How the states are linked:
state | w v h b l x
q450 | q484 q266 q276 q700 q192 q464
q11 | q450 q568 q484 q750 q237 q266
q78 | q989 q484 q151 q909 q122 q276
q216 | q243 q931 q726 q761 q307 q293
q28 | q812 q761 q966 q726 q530 q612
q536 | q645 q243 q11 q812 q266 q726
q395 | q86 q709 q947 q60 q281 q391
q410 | q307 q985 q562 q564 q761 q788
q779 | q909 q700 q36 q276 q949 q798
q761 | q612 q590 q664 q410 q216 q326
q237 | q192 q812 q578 q11 q700 q966
q561 | q985 q947 q788 q577 q25 q595
q238 | q551 q60 q577 q947 q356 q795
q475 | q282 q871 q709 q331 q600 q378
q871 | q378 q907 q177 q644 q520 q810
q293 | q410 q561 q307 q326 q993 q985
q75 | q265 q909 q264 q151 q63 q36
q489 | q88 q824 q644 q907 q876 q890
q949 | q78 q450 q989 q779 q202 q484
q520 | q482 q489 q331 q871 q226 q88
q644 | q226 q854 q972 q905 q871 q876
q903 | q511 q989 q824 q265 q255 q151
q486 | q489 q511 q88 q867 q854 q824
q909 | q36 q798 q553 q202 q78 q417
q890 | q854 q255 q876 q106 q867 q407
q612 | q664 q326 q530 q307 q243 q564
q281 | q62 q549 q238 q395 q795 q272
q482 | q331 q88 q892 q378 q972 q644
q907 | q810 q339 q905 q854 q489 q106
q600 | q217 q520 q549 q475 q892 q482
q812 | q966 q612 q750 q568 q536 q664
q645 | q11 q726 q450 q966 q464 q568
q342 | q75 q779 q265 q989 q553 q909
q266 | q464 q562 q237 q536 q966 q28
q709 | q391 q177 q349 q574 q549 q600
q577 | q166 q189 q931 q111 q561 q356
q331 | q892 q644 q574 q177 q475 q226
q664 | q530 q564 q536 q562 q726 q216
q726 | q568 q410 q266 q664 q28 q307
q202 | q122 q192 q342 q949 q909 q578
q553 | q63 q949 q903 q342 q151 q78
q111 | q25 q62 q590 q853 q577 q238
q511 | q824 q151 q890 q264 q407 q492
q574 | q194 q972 q688 q217 q709 q475
q407 | q610 q75 q867 q511 q339 q265
q62 | q238 q272 q551 q86 q189 q60
q595 | q111 q281 q25 q356 q551 q62
q985 | q788 q595 q993 q166 q590 q111
q86 | q947 q391 q595 q795 q62 q349
q854 | q876 q407 q920 q486 q907 q610
q798 | q417 q645 q949 q192 q484 q11
q189 | q356 q688 q853 q62 q947 q395
q166 | q931 q356 q293 q25 q985 q853
q226 | q972 q876 q475 q520 q378 q920
q972 | q475 q920 q282 q482 q177 q871
q562 | q28 q993 q812 q243 q664 q761
q920 | q871 q867 q378 q88 q905 q907
q564 | q216 q166 q243 q993 q410 q931
q177 | q600 q905 q217 q972 q331 q520
q36 | q553 q417 q63 q122 q989 q949
q356 | q853 q395 q561 q238 q595 q86
q810 | q905 q106 q520 q876 q88 q486
q255 | q407 q342 q610 q903 q264 q75
q192 | q578 q966 q779 q450 q798 q750
q272 | q60 q892 q795 q391 q688 q574
q63 | q903 q78 q511 q75 q492 q989
q326 | q564 q577 q216 q788 q293 q166
q795 | q189 q194 q356 q281 q86 q688
q788 | q993 q111 q761 q931 q326 q25
q464 | q237 q28 q192 q645 q750 q812
q349 | q281 q217 q62 q688 q60 q549
q194 | q688 q475 q395 q549 q391 q282
q282 | q709 q378 q391 q892 q217 q177
q88 | q644 q890 q226 q810 q920 q854
q989 | q151 q276 q492 q36 q342 q202
q484 | q276 q464 q202 q798 q578 q237
q530 | q536 q216 q645 q28 q568 q243
q551 | q577 q795 q166 q595 q853 q189
q106 | q486 q903 q489 q610 q890 q511
q867 | q907 q264 q810 q890 q486 q339
q966 | q750 q664 q700 q266 q645 q530
q590 | q326 q551 q564 q985 q931 q577
q993 | q761 q25 q612 q293 q564 q590
q892 | q574 q226 q194 q600 q282 q972
q217 | q549 q482 q272 q282 q574 q331
q610 | q867 q265 q907 q824 q106 q264
q492 | q255 q122 q407 q63 q265 q342
q265 | q264 q36 q339 q492 q903 q553
q853 | q561 q86 q985 q551 q111 q947
q391 | q349 q600 q281 q194 q272 q217
q931 | q293 q853 q410 q590 q788 q561
q417 | q949 q11 q78 q578 q276 q450
q905 | q520 q486 q482 q920 q644 q489
q122 | q342 q578 q75 q78 q36 q779
q339 | q106 q63 q486 q407 q824 q903
q378 | q177 q810 q600 q226 q482 q905
q750 | q700 q530 q798 q464 q11 q536
q276 | q202 q237 q122 q417 q779 q192
q876 | q920 q610 q871 q489 q810 q867
q60 | q795 q574 q189 q349 q395 q194
q151 | q492 q202 q255 q553 q75 q122
q700 | q798 q536 q417 q237 q450 q645
q578 | q779 q750 q909 q484 q417 q700
q824 | q890 q492 q854 q339 q610 q255
q549 | q272 q331 q60 q709 q194 q892
q947 | q595 q349 q111 q189 q238 q281
q307 | q562 q788 q28 q216 q612 q993
q243 | q726 q293 q568 q612 q562 q410
q264 | q339 q553 q106 q255 q511 q63
q568 | q266 q307 q464 q530 q812 q562
q688 | q395 q282 q86 q272 q349 q709
q25 | q590 q238 q326 q561 q166 q551

The rows follow the links: the fewer symbols apart two states are, the more alike their rows tend to be.

Each row is also shifted at random along 9 hidden directions that mean nothing.

Some states, each with a row of numbers:
q985	[26,38,59,-37,29,113,-39,5,9,34,59,-6,120,40,39,58,-14,-145,5,139,-10,306,121,73,30,29,-34,72,-51,-13,-53,-52,-24,51,233,54,-29,15,19,-93,58,16,-20,100,-130,-46,-115,87,15,16,-75,42,-59,-174,-49,-78,-141,113,-88,14,17,-45,64,-310,-60,27,-46]
q700	[34,-14,5,19,20,-34,7,-15,27,-12,123,24,4,84,39,-16,-10,-173,-17,5,93,175,-22,-76,59,15,10,27,-35,35,-63,35,33,80,108,-35,-37,40,67,-23,22,-61,-59,51,-188,-57,-65,9,-44,-89,-114,-96,22,-20,-2,20,-23,73,-44,-81,-53,-90,-96,-205,-7,75,-24]
q243	[-235,44,35,6,9,-2,26,-108,2,59,76,-38,-19,90,18,82,-75,-18,6,-34,0,87,3,41,-4,98,27,-23,-15,-12,24,17,-24,14,58,26,99,-70,-100,-12,20,42,-26,91,-148,-126,-135,43,-9,-24,-42,5,-95,-95,-6,-111,-90,47,-11,-38,64,-10,47,-41,41,-2,32]
q63	[10,-28,-50,73,-54,91,-8,-67,-57,36,63,-93,27,38,-95,-42,-37,-92,-68,27,-1,-4,-61,-33,-125,-21,14,55,25,101,53,-99,152,5,29,5,48,-97,-74,13,9,-21,38,-40,4,93,-37,-26,6,33,84,-44,15,107,9,56,-138,-34,70,0,64,-96,-117,-23,-3,-7,-10]
q356	[184,62,117,-95,67,-86,-19,61,117,44,37,21,104,-6,-92,50,99,-62,-49,178,-20,137,116,19,73,-44,125,-210,-63,0,57,117,-75,-35,111,183,-122,3,-209,-92,46,41,-14,65,-12,-29,3,58,24,-7,-33,13,-97,6,-23,-106,42,60,-82,-38,-1,109,36,-61,87,-39,-28]
q202	[-159,50,-9,94,-17,-28,43,-3,-2,108,26,-58,-39,-2,5,-4,-69,-144,-92,-38,-38,5,-30,-41,-67,210,-39,64,3,-73,-22,-104,19,10,-6,10,18,-58,13,-72,-75,-9,19,110,-38,-48,-102,-19,27,-87,22,-34,38,44,-92,23,-30,-48,-26,-7,-90,-1,0,29,-91,-22,38]
q391	[36,-40,13,-61,-3,-11,-34,14,14,-48,-36,4,21,-30,-109,22,63,76,-25,59,-32,-131,39,45,-14,-170,46,-92,-14,102,74,69,11,-48,-52,51,-27,-28,-128,48,67,42,13,-125,140,119,128,-36,45,111,71,51,-35,152,94,-39,59,-47,12,-10,58,28,-61,124,102,-26,-24]
q417	[-207,-27,-74,64,10,138,68,-12,-70,-35,-108,73,60,35,223,-43,3,126,191,3,105,6,-47,-37,86,-119,-142,80,37,56,-119,51,18,66,4,-88,-10,177,213,41,11,-25,62,-43,49,5,107,34,-111,-67,-17,-62,65,-98,-32,68,36,41,-34,1,-35,-15,123,-92,-119,130,34]
q489	[110,4,-43,-7,-17,-77,47,14,11,-74,-76,26,-9,-58,60,-119,49,130,56,-76,-13,-80,-56,-79,94,-27,28,53,28,-16,29,36,-2,-39,-26,-57,-65,84,130,71,14,-84,-8,-31,-67,22,-38,-21,-21,0,-13,-18,130,-101,37,147,-73,9,32,-57,-77,-3,-69,-65,-2,-46,-40]
q590	[56,60,63,-39,40,-46,68,-91,2,61,61,72,-61,17,68,11,21,-14,15,-103,-24,86,73,28,185,-3,-52,-32,-60,51,-54,115,-26,9,58,-115,37,51,57,15,70,-5,-74,24,-193,-97,-54,-14,12,-15,-215,37,-32,-50,60,-72,55,88,-75,-169,-2,-68,13,-153,-11,58,-54]
q989	[-51,34,52,64,-35,-64,88,6,-90,22,-27,-41,-23,-32,-22,-106,7,142,12,-201,-53,-217,-112,-85,58,30,90,5,0,26,104,7,58,-88,-113,68,-7,-90,-138,37,96,-80,-12,10,-3,197,-85,-81,-13,-63,-20,-58,26,-24,75,35,-92,-52,-51,-210,-106,-111,-289,-82,56,-35,-45]
q903	[-194,-122,-94,52,-62,113,-41,32,-85,-106,-4,-44,37,38,1,-21,-2,-4,28,26,62,-15,-85,-33,-106,-118,-56,73,53,100,-14,-72,99,32,-8,-17,-5,-7,56,34,7,-5,61,-121,89,112,83,-19,-32,48,74,-60,40,60,42,68,-37,-27,53,83,28,-100,-95,-24,2,78,11]
q788	[200,12,121,-33,43,-22,-37,108,-42,30,-2,66,-89,-64,-28,44,-3,37,-11,-144,-9,-120,39,60,32,57,-15,-59,-47,-111,-51,-13,-74,-16,-165,3,27,-53,-64,-47,-10,19,-61,26,163,85,95,-51,20,-61,-90,49,-101,47,2,-128,246,-56,-79,-29,-45,-7,-43,103,-2,26,3]
q194	[226,-37,-10,-60,-17,74,-47,17,-73,-84,-66,17,-36,-42,33,2,5,232,113,-105,-23,-48,-11,77,1,-56,-25,9,54,-62,10,-25,-48,-41,-83,-60,86,-1,57,63,-18,35,5,-67,70,-5,37,18,-17,86,-30,79,-49,-167,47,-29,38,14,84,109,110,-8,90,49,23,-2,-4]
q475	[-474,-26,9,-21,-43,-22,-42,104,-71,-73,-51,-25,-80,-116,-19,-24,-1,82,-24,-174,-103,-114,6,34,-34,90,-36,107,19,-112,13,-126,-40,-70,-106,-40,12,-67,85,12,-28,-15,-21,-29,56,81,-38,-61,64,60,-31,75,39,-78,53,32,4,-57,21,46,-63,-72,-110,0,-8,-39,-37]
q892	[-187,15,-29,-18,-26,-86,80,-122,5,37,41,10,-94,-26,-40,-13,80,-23,-97,-75,-103,-25,56,1,102,-86,-79,-88,-8,182,17,110,52,-50,21,-138,25,9,31,70,44,38,-8,-128,-147,-76,11,-82,78,117,-134,60,39,158,128,5,57,25,20,-127,41,-69,-24,18,35,38,-55]
q551	[81,59,83,-65,68,-96,-17,10,66,51,3,87,-86,-67,-51,3,16,38,-23,-52,-7,-84,64,36,62,37,62,-95,-48,-100,-7,70,-70,-22,-111,-46,19,15,-39,4,-44,-6,-75,36,62,-34,66,-18,17,-39,-39,58,-46,51,-16,-44,187,-27,6,-24,17,99,70,173,18,-63,-9]
q909	[203,82,-61,115,-10,87,99,-129,-2,169,-67,-45,51,16,27,-22,-59,-43,-19,110,-16,-83,-20,-17,-57,32,-56,57,13,83,12,-23,89,12,19,7,37,13,-26,-4,-21,4,89,38,68,2,4,7,0,-37,165,-15,54,139,-100,60,-93,-58,-3,-31,5,84,129,116,-115,-45,51]
q644	[-319,-5,-47,12,-13,29,-57,12,-22,49,55,25,-117,-96,-63,-80,17,-74,-78,-86,-37,42,31,-12,-56,79,-69,28,38,-93,-60,-127,66,-9,-69,-204,79,-1,169,0,-171,-25,-21,-31,15,-79,25,-38,23,23,-70,49,45,34,-52,101,138,-21,154,128,87,-35,106,106,-108,-7,-23]
q905	[26,-25,-49,7,-8,45,-39,40,2,7,-12,19,8,-80,-80,-80,62,-83,-76,75,-16,-26,39,-20,-39,-85,-41,36,6,50,-25,-55,86,3,-16,-78,-52,38,86,10,-44,-40,18,-91,112,92,116,-50,34,54,51,18,82,167,-8,113,67,-46,58,44,13,-11,-12,54,-69,-15,-45]
q931	[-53,0,67,-24,25,43,-78,124,27,26,41,-18,53,-1,-26,130,-33,-240,-101,133,-19,162,120,84,-80,101,-66,44,-63,-62,-83,-100,-79,56,100,106,-63,-45,-27,-148,-6,63,-5,83,61,8,-3,24,78,-3,-3,41,-66,47,-68,-125,42,-5,-132,73,-74,9,19,-80,-50,34,10]
q75	[-37,-76,-38,59,-49,4,-23,62,-71,0,124,-52,-103,33,-27,35,8,-159,-96,-114,0,134,-55,-45,-79,86,-118,-91,58,5,-81,-80,36,19,-27,-60,48,-72,46,-73,-116,72,36,-36,-51,-113,13,-34,-1,-23,-163,-65,-42,78,-11,-39,180,14,40,101,16,-123,0,21,-22,158,49]
q595	[-363,-33,57,-85,43,-105,-61,139,70,-97,6,68,-8,-35,-1,57,43,-69,-32,27,15,33,82,23,53,-4,15,-20,-60,-65,-58,43,-119,21,2,37,-110,48,44,-42,17,-1,-65,5,21,11,58,-10,37,-8,-52,24,-5,17,30,-52,124,12,-90,7,-107,29,-64,-32,40,16,-23]
q492	[-112,-86,-72,55,-43,164,-32,38,-56,6,56,-78,114,85,-12,53,58,-116,-9,179,39,244,-10,-18,-115,-107,-103,-135,80,130,-40,-43,80,36,124,83,-15,-11,-55,-93,-64,123,145,-72,43,-63,85,65,-42,39,-12,-76,-71,59,-52,-44,50,56,41,178,113,-37,149,-50,-22,166,61]
q993	[25,63,100,-16,41,76,-13,-15,-52,134,36,25,-52,-7,-2,62,-26,72,43,-89,-21,57,53,84,4,93,-21,-135,4,-115,-29,-18,-47,-23,-70,-2,140,-69,-113,-66,-74,83,-9,82,61,-99,6,49,-29,-57,-115,56,-180,-95,-76,-165,174,23,18,60,123,33,206,98,-32,36,45]
q966	[22,0,-21,14,22,-25,51,-24,59,-64,-78,2,123,99,114,44,-36,44,102,135,93,-28,-49,-26,40,-65,58,58,-25,62,19,109,-54,54,85,138,-89,81,-33,19,116,-18,23,43,-27,35,-15,53,-55,-50,135,-74,36,-49,-1,-1,-167,21,-111,-79,-103,77,-43,-84,44,-5,42]
q264	[219,-52,-77,59,-47,32,-65,9,-29,-2,50,-71,-78,2,-78,-7,-68,-77,-72,-41,11,-27,-88,-21,-188,108,-16,43,63,-65,3,-150,61,15,-82,-45,85,-93,25,-7,-137,13,30,-8,63,-36,-6,-19,6,6,78,-24,13,79,-54,53,23,-69,137,165,63,-13,27,182,-23,-19,57]
q664	[-1,-6,24,-1,6,-51,5,-15,12,-22,35,-23,-35,78,48,110,-76,-30,6,-47,26,28,-24,30,-18,100,0,-6,-13,-44,-19,14,-80,31,8,54,39,-50,-46,-27,15,49,-25,70,-78,-86,-71,22,-6,-42,-30,-15,-68,-49,1,-112,-13,15,-60,-7,-35,7,-5,7,50,31,59]
q920	[-21,39,52,-25,11,4,17,85,-6,31,-57,1,109,-86,-71,-115,143,135,34,63,-46,-16,22,-54,67,-108,102,-147,21,9,93,41,32,-100,-3,120,-103,19,-132,-26,19,-25,47,-20,95,118,46,14,-25,0,2,-13,1,-52,-9,54,7,14,14,-24,7,34,-17,-57,23,-42,-56]
q824	[230,-50,-36,10,-39,-103,-33,64,11,-58,80,-45,-91,0,-48,-20,5,-80,-78,-93,-5,55,-79,-73,-67,118,17,-41,51,-79,3,-65,-9,-11,-36,-22,-4,-57,45,-25,-104,3,-9,11,-86,-97,-64,-18,2,-18,-68,-53,24,-6,-6,42,47,-5,77,89,-22,-39,-52,45,31,15,27]
q272	[-10,-14,22,-66,-6,-114,-46,18,51,-20,60,-16,-93,-28,-114,62,22,-57,-118,-38,-64,-20,38,42,-44,52,27,-98,-8,-27,36,5,-49,-38,-47,-4,18,-84,-71,-11,-43,64,-31,-30,-13,-72,4,-35,78,73,-33,58,-43,100,50,-66,101,-25,39,49,34,24,-10,149,86,-34,3]
q349	[140,-34,45,-88,-4,45,-101,-8,-38,-77,58,0,-21,-13,-80,-37,-3,109,50,-89,-3,51,-1,51,-9,-40,101,34,2,-65,64,-56,15,-31,-4,-46,79,-68,-32,58,31,-44,-81,-13,-51,43,-72,17,-16,79,-53,58,-62,-185,67,-9,-89,44,109,39,141,-90,-77,-102,77,-59,-73]

From each start, follow one symbol. Which state do you reach?
Answers are names.
[225,89,-37,-43,18,8,43,-221,65,87,-27,6,-27,11,-10,1,-28,156,54,36,-43,-14,30,68,20,-9,67,-47,25,1,87,73,1,-41,21,-82,138,18,-36,98,-32,33,-5,18,-91,-182,-69,67,-4,80,69,99,-30,-88,-19,8,-108,38,146,28,208,137,267,167,18,-129,19]
h q189
[9,2,103,-62,45,-215,-30,109,81,-9,116,63,-128,-44,-73,65,28,-256,-195,-83,-33,12,94,3,76,107,-13,-39,-111,-39,-80,43,-91,24,-23,-34,-97,-26,20,-75,16,-12,-128,25,-75,-11,13,-100,110,-36,-170,21,-1,196,61,-82,217,-23,-144,-125,-172,-51,-194,-18,39,32,-51]
l q25
[295,17,68,11,18,-53,-4,-56,-7,69,33,14,-107,-1,-101,55,-82,-47,-98,-99,-8,-242,-2,51,-47,43,32,11,-72,22,20,9,16,5,-156,-24,79,-111,-141,29,48,-5,-71,-4,119,122,62,-97,59,-17,59,32,-53,258,48,-88,105,-123,-43,-125,-11,-8,-143,212,45,-45,3]
h q726
[-45,-14,-35,57,8,-93,63,55,54,-16,-21,29,1,29,100,31,-3,-156,-47,46,51,-16,-15,-75,46,28,-92,33,-33,52,-103,66,-41,70,22,11,-126,95,110,-44,12,-10,15,7,-22,-16,53,-37,11,-89,-5,-83,96,155,-18,28,74,-23,-144,-78,-209,23,-60,-14,-47,80,40]
b q798
[198,-68,24,-80,-15,-113,-73,203,28,-168,-78,-10,-32,-52,22,117,14,52,-13,-34,-46,-51,12,64,-40,73,-24,-16,14,-136,-19,-26,-196,-26,-70,113,-88,-21,34,-52,-29,86,7,-8,103,-8,41,-3,57,45,4,50,-21,-53,31,-91,110,-36,-66,135,-129,67,-13,97,75,4,49]
l q349
[-241,47,72,-8,34,79,-1,-31,-43,85,-8,27,-6,-7,7,42,-29,67,46,-35,-8,-19,53,77,21,7,-11,-34,-22,-34,-8,-1,-13,-8,-38,1,84,-33,-85,-17,13,32,-15,38,73,15,22,19,-8,-22,-25,51,-104,-35,-24,-106,63,-2,-24,-17,70,15,86,35,-23,8,4]
w q410
[-20,48,32,-84,31,-133,3,-80,78,2,59,37,-95,-2,-17,9,8,39,-7,-74,-30,48,39,22,86,56,74,-68,-17,-66,34,82,-65,-28,8,-80,60,6,10,43,-23,1,-87,40,-183,-177,-94,18,13,22,-97,57,-24,-97,31,-22,7,59,62,-28,66,40,65,28,66,-67,-18]
w q947
[-422,23,0,-7,-7,149,-57,57,-52,46,-8,-20,79,-75,-35,-89,66,65,46,50,-43,172,52,8,-27,-6,1,-25,61,-90,13,-122,54,-52,56,-1,19,-1,24,-54,-98,-5,50,18,43,-14,-28,67,-33,29,-33,39,-25,-198,-82,57,-29,56,111,155,124,-12,157,-104,-83,-17,-35]
b q644
[65,-109,-118,38,-46,6,15,-32,-59,-95,1,28,-103,29,45,-42,19,66,37,-114,69,-94,-108,-61,-4,-123,-101,-7,69,98,-55,40,67,32,-111,-173,53,61,160,106,-50,5,24,-168,20,-29,139,-57,-47,29,-40,-54,65,117,72,86,145,-20,102,44,45,-72,-2,129,6,114,29]
h q890
[349,-65,-58,18,-37,-6,6,-19,-61,-80,1,16,-73,1,10,-97,30,144,71,-145,47,-94,-122,-70,27,-90,15,-19,61,34,17,26,65,-17,-105,-111,47,24,73,100,-15,-49,-4,-101,-13,27,43,-36,-69,3,-51,-52,46,-22,67,93,42,0,110,-3,52,-76,-68,35,39,37,-7]
x q903
[274,16,-66,8,-10,2,15,14,30,-14,-73,-6,36,-35,39,-71,33,80,50,52,-6,22,-31,-43,5,1,7,10,57,-46,13,-13,-7,-22,18,-5,-37,74,93,13,-69,-19,50,9,-4,-61,-14,40,-32,2,53,-7,76,-102,-63,112,-53,13,72,85,1,78,123,21,-48,-43,18]
b q854
[-227,33,18,62,9,44,77,57,-56,27,-117,19,77,-20,103,-56,30,164,121,-21,28,-117,-54,-54,66,-44,-4,-36,21,-3,0,43,-4,-25,-67,93,-53,54,-40,-14,29,-19,66,20,125,111,54,9,-77,-107,32,-67,13,-64,-39,19,21,-17,-78,-62,-89,33,2,-23,-44,32,28]
v q700
[-88,55,-12,9,2,-33,19,57,73,58,-78,-36,93,-69,-63,-46,70,20,-33,164,-51,-7,24,-41,-39,14,71,-96,34,-41,75,-6,-5,-64,22,130,-91,16,-90,-59,-71,17,86,32,95,-8,13,37,9,-2,127,-7,38,21,-97,70,-34,-27,37,83,-10,155,118,109,-20,-95,20]
v q610
[-50,15,17,-76,25,-73,-18,-34,99,-20,5,15,34,7,-73,38,37,-8,-37,121,-11,-3,66,31,23,-78,90,-66,-37,50,64,95,-29,-15,55,55,-44,10,-95,27,50,14,-26,-20,-20,-15,16,16,42,68,63,39,-13,62,42,-26,-35,11,0,-28,36,87,4,52,90,-74,-21]
w q189
[-136,26,12,65,-1,30,107,15,-77,8,-108,30,56,-7,139,-78,37,199,144,-87,23,-105,-67,-69,132,-70,-21,-16,22,42,-4,82,5,-31,-51,36,-43,76,14,26,69,-39,45,-2,38,97,28,-7,-85,-93,-40,-67,38,-101,12,34,-3,14,-86,-133,-96,-30,-49,-111,-28,61,0]
x q484
[-275,0,2,-2,-26,-248,54,90,81,-52,5,-44,-36,-18,-42,-20,84,-11,-89,-47,-47,-56,-65,-115,41,69,91,-164,18,-13,75,89,-63,-77,-33,122,-124,-24,-85,-30,-27,12,16,10,-92,-63,-55,-33,23,-38,-39,-77,53,47,38,34,33,-12,-25,-51,-142,49,-124,53,118,-22,17]
b q610
[-341,-62,-57,13,1,-4,24,-43,59,-59,13,-16,61,138,93,164,-35,-150,-11,169,72,101,22,27,-21,-65,-89,-1,-29,145,-64,97,-50,98,131,67,-50,55,12,-25,63,90,42,-28,-54,-90,47,34,11,17,52,-47,-16,122,24,-92,-22,27,-114,2,-52,40,43,-20,36,113,70]
w q568
[-304,46,-26,18,-22,-139,65,-34,48,21,9,-52,-20,-1,-25,-53,46,85,-9,-44,-42,-6,-68,-92,23,74,111,-148,56,-35,111,58,-9,-84,-11,62,-1,-28,-89,9,-58,9,34,41,-123,-132,-113,21,-28,-31,-8,-50,19,-82,-15,55,-61,26,80,-4,9,65,34,63,71,-61,28]
x q264
[-144,61,-8,18,-4,-46,100,-149,-39,-9,-106,37,-124,-9,167,11,-151,179,93,-237,-39,-252,-36,60,91,119,-47,260,-38,-54,-10,17,-65,4,-97,-143,115,18,153,133,89,-71,-85,54,-99,3,-133,-49,19,-12,23,79,78,-122,68,14,-152,-41,-60,-174,-95,-18,-67,10,-32,-81,-5]
v q166
